Below are the code and all the weights of a small trained network. Each question names an input and a target symbol and asks about switching units off, where a switched-off unit gives its printed mean instead of its output.

import numpy as np


def w(rows, s, z=0):
    codes = np.array(rows[::2]) - 128.0
    scale = np.full(codes.shape[1], s)
    scale[-1] = z or s
    return codes * scale


def norm(h):
    return h / np.sqrt((h * h).mean(-1, keepdims=True) + 1e-5)


def f(y):
    return y / 2 * (1 + np.tanh(0.7978845608 * (y + 0.044715 * y**3)))


def softmax(a):
    e = np.exp(a - a.max(-1, keepdims=True))
    return e / e.sum(-1, keepdims=True)


def log_softmax(a):
    a = a - a.max(-1, keepdims=True)
    return a - np.log(np.exp(a).sum(-1, keepdims=True))


def net(x, mask):
    ids = ['βγδζλμξτω'.index(c) for c in x.split()]
    T = len(ids)
    res = E[ids] + P[:T]
    u = 0
    for l in range(2):
        q, k, v = (norm(res) @ M[l].T for M in (Q, K, V))
        z = softmax(np.where(np.tri(T) > 0, q @ k.T / 3**0.5, -1e9)) @ v
        res = res + np.where(mask[u], z, O[l][:, -1]) @ O[l][:, :-1]
        u += 1
        y = f(norm(res) @ A[l][:, :-1].T + A[l][:, -1])
        res = res + np.where(mask[u : u + 4], y, B[l][:, -1]) @ B[l][:, :-1]
        u += 4
    return log_softmax(norm(res)[-1] @ U[:, :-1].T + U[:, -1])


Q, K, V, O, A, B = {}, {}, {}, {}, {}, {}
E = w([
[134,116,157,122,144,166,171,74],'β',
[164,101,121,93,151,41,86,58],'γ',
[244,150,130,218,63,183,182,94],'δ',
[151,67,97,140,190,51,92,78],'ζ',
[90,80,140,133,184,59,146,114],'λ',
[85,108,150,163,170,75,166,69],'μ',
[160,193,187,132,100,90,158,239],'ξ',
[99,251,58,123,129,107,148,116],'τ',
[153,174,147,162,139,148,208,165],'ω',
],0.019)
P = w([
[160,166,104,254,78,101,16,173],'0',
[94,95,93,198,35,121,121,162],'1',
[105,96,106,197,58,142,123,149],'2',
[121,112,114,156,64,130,122,127],'3',
[132,119,119,133,78,128,118,118],'4',
[134,122,125,122,98,127,119,116],'5',
[143,124,125,106,116,125,112,108],'6',
[149,123,130,93,136,127,111,103],'7',
[148,122,135,87,153,129,116,103],'8',
[149,120,138,78,170,132,120,97],'9',
[141,120,142,73,187,134,133,97],'10',
[145,124,152,58,210,132,129,91],'11',
[137,120,154,59,219,137,145,95],'12',
[140,118,154,51,228,140,149,92],'13',
],0.0097)
Q[0] = w([
[2,161,29,52,110,16,21,137],'0.h1',
[18,204,134,204,115,195,112,254],'0.h1',
[248,150,134,188,186,100,191,121],'0.h1',
],0.0042)
K[0] = w([
[33,254,134,128,189,157,85,117],'0.h1',
[176,210,148,205,76,113,77,174],'0.h1',
[110,180,251,100,183,192,203,188],'0.h1',
],0.0047)
V[0] = w([
[79,80,119,92,116,201,107,116],'0.h1',
[178,80,169,148,146,110,118,96],'0.h1',
[198,31,254,149,121,118,30,159],'0.h1',
],0.0063)
O[0] = w([
[140,166,78,110,212,158,59,190,3],'0.h1',
[196,163,120,252,103,50,177,115,213],'0.h1',
[91,171,97,28,57,117,117,204,37],'0.h1',
],0.011,0.0024)
A[0] = w([
[66,79,174,125,107,83,57,95,68],'0.n1',
[88,112,149,6,117,122,122,184,48],'0.n2',
[106,20,161,96,116,120,111,103,217],'0.n3',
[110,127,150,120,69,171,68,150,5],'0.n4',
],0.012,0.0025)
B[0] = w([
[62,4,171,4,176,166,94,106,219],'0.n1',
[111,53,214,92,166,254,132,76,137],'0.n2',
[123,220,112,227,116,48,120,83,254],'0.n3',
[69,64,203,124,87,151,154,44,117],'0.n4',
],0.0097,0.0034)
Q[1] = w([
[100,179,119,115,238,86,169,30],'1.h1',
[120,235,2,135,97,135,114,196],'1.h1',
[228,199,155,129,107,209,152,119],'1.h1',
],0.0096)
K[1] = w([
[89,158,164,102,247,125,121,100],'1.h1',
[83,85,132,152,77,115,39,67],'1.h1',
[152,95,127,178,115,145,97,94],'1.h1',
],0.011)
V[1] = w([
[172,130,133,54,186,159,135,197],'1.h1',
[254,98,203,142,62,141,138,210],'1.h1',
[126,48,238,111,89,187,55,175],'1.h1',
],0.0061)
O[1] = w([
[11,120,112,140,138,96,94,89,5],'1.h1',
[122,183,75,135,154,127,124,36,101],'1.h1',
[137,137,129,154,190,116,190,152,3],'1.h1',
],0.012,0.0064)
A[1] = w([
[129,38,135,52,233,194,127,68,141],'1.n1',
[58,76,117,146,91,96,42,100,241],'1.n2',
[124,76,169,57,174,254,151,78,155],'1.n3',
[143,112,136,84,215,28,127,104,254],'1.n4',
],0.0091,0.00053)
B[1] = w([
[91,191,165,189,79,8,101,160,168],'1.n1',
[35,181,159,119,208,203,29,61,190],'1.n2',
[56,174,34,114,221,136,128,112,185],'1.n3',
[170,119,95,119,108,187,219,213,253],'1.n4',
],0.012,0.0052)
U = w([
[173,151,184,177,51,90,169,165,190],'β',
[169,147,152,53,155,251,163,53,2],'γ',
[113,139,110,97,212,162,129,23,125],'δ',
[92,164,55,141,143,33,172,137,173],'ζ',
[154,101,62,120,150,104,94,160,154],'λ',
[129,150,111,59,98,88,110,134,89],'μ',
[99,129,203,135,136,145,59,101,191],'ξ',
[103,98,128,86,142,121,141,186,185],'τ',
[117,141,124,119,120,129,128,125,8],'ω',
],0.012,0.0039)

Each question gives the input, a string of symbols that net reads in full, and the target symbol t.
The units are the heads (3 rows each of Q, K, V and O) and the neurons (one row each of A and B). Each row of codes is followed by its name. A weight is (code - 128) times the scale printed after its matrix; where a second scale follows, it is the last column's (O, A, B and U).
mask holds one flag per unit, layer by layer, with each layer's heads first. A switched-off unit (its flag False) gives its mean, the last column of its rows in O or B, instead of its output. The means were averaged over made-up inputs and are rounded, as every weight is.
A unit's drop is (log p(t) with every unit on - log p(t) with that unit switched off) / (log p(t) with every unit on - log p(t) with every unit switched off).
most important unit: the unit with the biggest drop
k most important neurons: the k neurons with the biggest drops, biggest first
k most important neurons of layer l: the k neurons of layer l with the biggest drops, biggest first
input ω β ξ δ ω ξ γ β ω γ τ ξ β, target δ: most important unit => 0.n1
input β γ γ, target μ: 2 most important neurons => [0.n1, 1.n2]
input ζ λ ζ ξ ζ, target ζ: 3 most important neurons of layer 0 => [0.n2, 0.n1, 0.n4]
input δ λ τ μ τ ξ γ μ ω ω δ τ ω, target δ: 2 most important neurons => [0.n3, 1.n3]
input τ ω δ τ τ, target δ: 4 most important neurons => [1.n3, 0.n3, 0.n1, 1.n4]
input ζ δ ω β ζ μ ω β μ ζ ξ ζ λ, target ζ: 4 most important neurons => [1.n4, 0.n4, 0.n2, 1.n2]
input ξ ξ β β τ τ, target γ: 2 most important neurons of layer 1 => [1.n1, 1.n3]
input β μ β ζ, target β: 2 most important neurons of layer 1 => [1.n3, 1.n4]
input ζ ξ τ, target β: 3 most important neurons of layer 1 => [1.n2, 1.n3, 1.n4]
input β ζ ξ β β ξ μ, target ζ: 2 most important neurons => [0.n1, 1.n1]
input β ω β γ, target δ: 2 most important neurons of layer 1 => [1.n2, 1.n4]
input λ β ζ ζ β τ γ τ ζ λ β ξ λ, target ζ: 2 most important neurons => [1.n4, 1.n1]
input λ β τ β β λ ω ω τ β ω, target δ: 4 most important neurons => [0.n3, 0.n1, 1.n3, 1.n4]
input β δ ω β μ ζ ω, target γ: 2 most important neurons of layer 1 => [1.n1, 1.n4]
input β λ ζ λ λ ζ, target τ: 2 most important neurons => [0.n1, 1.n4]
input τ β τ ζ ω τ, target δ: 3 most important neurons => [1.n3, 0.n1, 0.n3]
input ξ β ω β ω μ λ, target δ: 2 most important neurons of layer 1 => [1.n2, 1.n4]
input β ζ τ ξ γ δ ξ β ξ, target δ: 2 most important neurons => [0.n2, 1.n3]
input μ λ δ ξ τ ζ μ, target ξ: most important unit => 0.n3
input ζ β γ τ ξ ξ β γ, target ζ: 3 most important neurons => [1.n1, 0.n1, 1.n4]
input β ξ β ω μ τ β ξ τ δ τ δ γ, target ξ: 2 most important neurons of layer 1 => [1.n2, 1.n1]
